Below is a small trained network, with its code and all its weights. Each question gives an input and a target symbol and asks what happens when units are switched off, that is, made to give their printed mean instead of their output.

import numpy as np


def w(rows, s, z=0):
    codes = np.array(rows[::2]) - 128.0
    scale = np.full(codes.shape[1], s)
    scale[-1] = z or s
    return codes * scale


def norm(h):
    return h / np.sqrt((h * h).mean(-1, keepdims=True) + 1e-5)


def f(y):
    return np.maximum(y, 0)


def softmax(a):
    e = np.exp(a - a.max(-1, keepdims=True))
    return e / e.sum(-1, keepdims=True)


def log_softmax(a):
    a = a - a.max(-1, keepdims=True)
    return a - np.log(np.exp(a).sum(-1, keepdims=True))


def net(x, mask):
    ids = ['αβδεθλμξπφψω'.index(c) for c in x.split()]
    T = len(ids)
    res = E[ids] + P[:T]
    u = 0
    for l in range(2):
        q, k, v = (norm(res) @ M[l].T for M in (Q, K, V))
        z = softmax(np.where(np.tri(T) > 0, q @ k.T / 3**0.5, -1e9)) @ v
        res = res + np.where(mask[u], z, O[l][:, -1]) @ O[l][:, :-1]
        u += 1
        y = f(norm(res) @ A[l][:, :-1].T + A[l][:, -1])
        res = res + np.where(mask[u : u + 16], y, B[l][:, -1]) @ B[l][:, :-1]
        u += 16
    return log_softmax(norm(res)[-1] @ U[:, :-1].T + U[:, -1])


Q, K, V, O, A, B = {}, {}, {}, {}, {}, {}
E = w([
[163,73,99,125,3,120,111],'α',
[137,174,99,155,132,83,197],'β',
[212,193,153,194,149,142,156],'δ',
[77,59,128,183,91,176,81],'ε',
[124,70,170,39,71,129,129],'θ',
[94,131,73,149,71,156,196],'λ',
[89,211,190,107,168,138,118],'μ',
[91,123,120,60,105,98,212],'ξ',
[115,78,147,69,183,92,94],'π',
[159,127,116,195,215,107,84],'φ',
[80,132,66,199,136,146,150],'ψ',
[228,133,86,88,130,134,102],'ω',
],0.024)
P = w([
[54,214,70,110,80,102,71],'0',
[80,190,115,98,172,242,108],'1',
[70,164,96,116,63,64,82],'2',
[95,142,113,106,185,236,137],'3',
[80,130,122,141,69,37,95],'4',
[120,106,118,121,190,229,165],'5',
[96,112,147,157,77,24,112],'6',
[146,81,125,132,202,212,197],'7',
[112,94,161,184,88,15,130],'8',
[159,61,136,155,212,200,218],'9',
[133,85,178,209,93,10,145],'10',
[162,46,146,169,214,181,233],'11',
[162,87,201,233,102,12,160],'12',
[174,38,160,182,222,164,247],'13',
],0.011)
Q[0] = w([
[104,142,65,229,186,153,73],'L0H0',
[96,200,33,158,46,139,253],'L0H0',
[161,41,90,169,33,188,73],'L0H0',
],0.014)
K[0] = w([
[105,137,110,250,178,145,84],'L0H0',
[114,163,109,159,75,142,209],'L0H0',
[153,65,94,155,71,167,82],'L0H0',
],0.02)
V[0] = w([
[151,159,118,164,131,160,208],'L0H0',
[232,50,251,171,143,18,204],'L0H0',
[114,2,142,134,115,121,147],'L0H0',
],0.0054)
O[0] = w([
[116,179,207,153,158,115,100,217],'L0H0',
[74,144,82,116,57,189,69,4],'L0H0',
[126,220,189,103,255,127,46,178],'L0H0',
],0.009,0.0016)
A[0] = w([
[132,158,148,149,136,161,83,23],'L0N0',
[119,144,156,113,129,164,66,138],'L0N1',
[95,166,136,99,77,156,112,139],'L0N2',
[102,101,126,156,94,62,119,103],'L0N3',
[183,113,149,127,115,55,52,17],'L0N4',
[173,82,86,148,163,141,113,87],'L0N5',
[167,51,161,121,152,89,117,58],'L0N6',
[103,134,153,152,126,132,152,90],'L0N7',
[179,103,158,116,161,55,166,3],'L0N8',
[69,180,79,108,145,78,77,102],'L0N9',
[153,156,79,107,105,112,102,186],'L0N10',
[98,41,150,162,175,129,131,84],'L0N11',
[149,3,134,116,146,98,173,77],'L0N12',
[143,184,89,150,115,112,95,184],'L0N13',
[93,140,101,129,191,156,117,74],'L0N14',
[63,192,44,107,96,174,76,133],'L0N15',
],0.016,0.0068)
B[0] = w([
[76,67,141,148,200,154,104,135],'L0N0',
[99,114,127,98,181,150,103,175],'L0N1',
[156,129,118,134,186,116,100,189],'L0N2',
[178,216,123,70,129,125,149,254],'L0N3',
[189,206,160,126,94,58,123,189],'L0N4',
[122,110,91,97,113,143,223,199],'L0N5',
[131,136,93,77,70,140,173,190],'L0N6',
[112,127,145,107,112,94,115,217],'L0N7',
[130,141,75,162,123,197,31,172],'L0N8',
[107,147,116,180,127,183,104,205],'L0N9',
[136,162,123,169,140,176,115,202],'L0N10',
[161,171,130,111,123,90,197,233],'L0N11',
[170,107,111,164,101,116,231,237],'L0N12',
[174,72,131,80,153,132,94,218],'L0N13',
[91,168,120,101,130,101,94,193],'L0N14',
[152,145,43,174,148,208,7,165],'L0N15',
],0.012,0.0054)
Q[1] = w([
[182,139,71,145,237,93,109],'L1H0',
[150,172,190,247,100,197,134],'L1H0',
[187,76,105,119,146,198,37],'L1H0',
],0.013)
K[1] = w([
[147,192,47,118,210,137,171],'L1H0',
[179,227,194,227,74,211,154],'L1H0',
[170,117,60,87,157,250,72],'L1H0',
],0.012)
V[1] = w([
[210,2,180,151,222,133,145],'L1H0',
[141,102,59,130,159,90,117],'L1H0',
[117,186,166,102,46,143,179],'L1H0',
],0.0052)
O[1] = w([
[255,153,129,167,179,90,208,5],'L1H0',
[85,144,97,147,120,101,80,148],'L1H0',
[38,120,168,157,87,134,113,252],'L1H0',
],0.0098,0.0028)
A[1] = w([
[138,72,138,172,101,164,151,140],'L1N0',
[117,124,162,116,172,151,141,88],'L1N1',
[155,169,109,130,161,123,136,77],'L1N2',
[134,121,110,144,120,160,5,154],'L1N3',
[114,127,149,186,113,215,125,2],'L1N4',
[134,175,99,118,136,130,136,87],'L1N5',
[144,66,154,144,154,107,158,107],'L1N6',
[118,162,128,67,95,131,119,129],'L1N7',
[108,155,146,171,87,90,130,198],'L1N8',
[134,142,89,145,130,162,42,90],'L1N9',
[147,115,162,140,155,177,140,36],'L1N10',
[145,131,96,161,118,152,50,83],'L1N11',
[116,90,107,181,125,120,154,95],'L1N12',
[126,130,138,127,75,50,121,115],'L1N13',
[103,131,127,138,163,108,122,68],'L1N14',
[139,134,159,103,84,74,142,141],'L1N15',
],0.022,0.0076)
B[1] = w([
[137,114,93,78,179,105,238,175],'L1N0',
[92,101,170,119,78,114,29,167],'L1N1',
[87,105,123,125,71,146,77,195],'L1N2',
[119,123,26,99,14,135,99,242],'L1N3',
[117,160,199,142,7,100,166,138],'L1N4',
[110,113,174,122,112,140,65,220],'L1N5',
[176,105,55,194,135,119,190,168],'L1N6',
[190,124,166,176,159,100,104,255],'L1N7',
[211,121,112,97,111,117,114,249],'L1N8',
[30,21,36,59,49,118,195,227],'L1N9',
[46,136,122,190,54,134,106,143],'L1N10',
[18,75,49,50,32,101,86,205],'L1N11',
[222,118,127,95,126,98,179,166],'L1N12',
[203,147,138,157,106,151,84,185],'L1N13',
[138,187,87,193,141,154,128,143],'L1N14',
[204,150,90,199,114,64,94,204],'L1N15',
],0.011,0.0095)
U = w([
[93,117,76,110,50,98,116,123],'α',
[225,168,99,139,105,101,90,92],'β',
[123,145,132,204,80,176,156,127],'δ',
[77,116,111,195,149,114,132,164],'ε',
[153,40,151,130,131,139,118,113],'θ',
[132,173,193,67,61,133,190,114],'λ',
[111,170,161,110,160,168,129,254],'μ',
[113,84,135,162,114,11,149,68],'ξ',
[140,138,119,49,173,73,126,124],'π',
[128,133,54,158,199,118,102,143],'φ',
[100,247,86,132,129,109,151,115],'ψ',
[155,178,117,84,148,232,136,182],'ω',
],0.012,0.0082)

Each question gives the input, a string of symbols that net reads in full, and the target symbol t.
The units are the heads (3 rows each of Q, K, V and O) and the neurons (one row each of A and B). Each row of codes is followed by its name. A weight is (code - 128) times the scale printed after its matrix; where a second scale follows, it is the last column's (O, A, B and U).
mask holds one flag per unit, layer by layer, with each layer's heads first. A switched-off unit (its flag False) gives its mean, the last column of its rows in O or B, instead of its output. The means were averaged over made-up inputs and are rounded, as every weight is.
A unit's drop is (log p(t) with every unit on - log p(t) with that unit switched off) / (log p(t) with every unit on - log p(t) with every unit switched off).
The circuit of an input: a set's keep is (log p(t) with only the set's units on - log p(t) with every unit switched off) / (log p(t) with every unit on - log p(t) with every unit switched off). Starting from the 12 units with the biggest drops (on a tie, the unit counted first), units are removed one at a time, each time the one whose removal leaves the highest keep (on an exact tie, the one counted first), for as long as the keep stays at least 0.8.
circuit, biggest first: the units of the circuit, biggest drop first
most important unit: the unit with the biggest drop
top k neurons: the k neurons with the biggest drops, biggest first
top k neurons in layer l: the k neurons of layer l with the biggest drops, biggest first
drop when u is switched off: that unit's drop, to one decimal
input α α δ φ λ λ λ π π π λ β, target β: circuit, biggest first	L1N9; L1N11
input λ λ φ μ λ β δ ξ λ π λ β ψ ε, target ε: top neuron in layer 0	L0N1
input μ ξ λ φ β ξ δ λ λ δ δ β ω, target α: circuit, biggest first	L0H0; L1N11
input δ α α θ λ π μ α δ φ ψ λ λ δ, target δ: circuit, biggest first	L1N10; L1N8
input θ λ λ ω φ ξ α λ λ ε, target ε: top 2 neurons in layer 0	L0N1; L0N3
input φ β ε θ φ μ λ δ ω ξ ψ ψ ψ, target β: top 3 neurons	L0N15; L0N11; L1N8
input ω π α β ε α δ ξ α θ β ω φ, target α: top 3 neurons in layer 0	L0N12; L0N9; L0N13
input ω ψ δ, target α: top 3 neurons	L0N8; L0N12; L0N11
input ξ δ λ α μ ε λ β β, target β: top 2 neurons	L0N3; L0N15
input β μ ξ β μ φ, target φ: top 4 neurons in layer 0	L0N3; L0N14; L0N12; L0N0
input α μ φ δ λ ξ λ φ α θ, target θ: top 2 neurons	L0N1; L1N1
input λ β α π ε φ ξ μ θ θ, target θ: top 3 neurons in layer 1	L1N1; L1N3; L1N9
input π μ α δ α λ, target λ: top 2 neurons in layer 0	L0N13; L0N12
input λ μ δ μ ω ξ ε π ε, target β: most important unit	L0N11
input ψ β ξ ξ μ φ, target φ: top 2 neurons	L0N3; L1N9
input λ β π ε ε α π λ λ λ ξ ω φ, target α: top 2 neurons	L0N13; L0N12
input δ ψ λ ω β λ μ θ α μ ψ π α, target β: top 2 neurons in layer 0	L0N4; L0N3
input β ξ μ α β ψ, target ψ: top 3 neurons	L0N14; L1N9; L0N12
input θ β θ θ π λ δ φ θ ξ, target ξ: top 2 neurons in layer 0	L0N3; L0N4
input ε μ μ π, target π: most important unit	L0N14
input λ φ ε α ω λ φ ω ε ψ, target ψ: top 3 neurons in layer 0	L0N14; L0N12; L0N11
input θ π μ ω λ ξ, target ξ: top 2 neurons in layer 0	L0N3; L0N9
input λ θ μ π λ α λ β π, target β: drop when L1N14 is switched off	0.0
input ξ λ μ ξ λ, target β: drop when L0N3 is switched off	0.2
input ξ β μ λ δ ψ β β λ λ, target λ: drop when L0H0 is switched off	0.3
input ξ π μ μ π λ φ λ ε α μ, target β: drop when L0H0 is switched off	1.8
input ε β π μ ε φ ξ δ ω ω, target ω: top neuron	L1N9
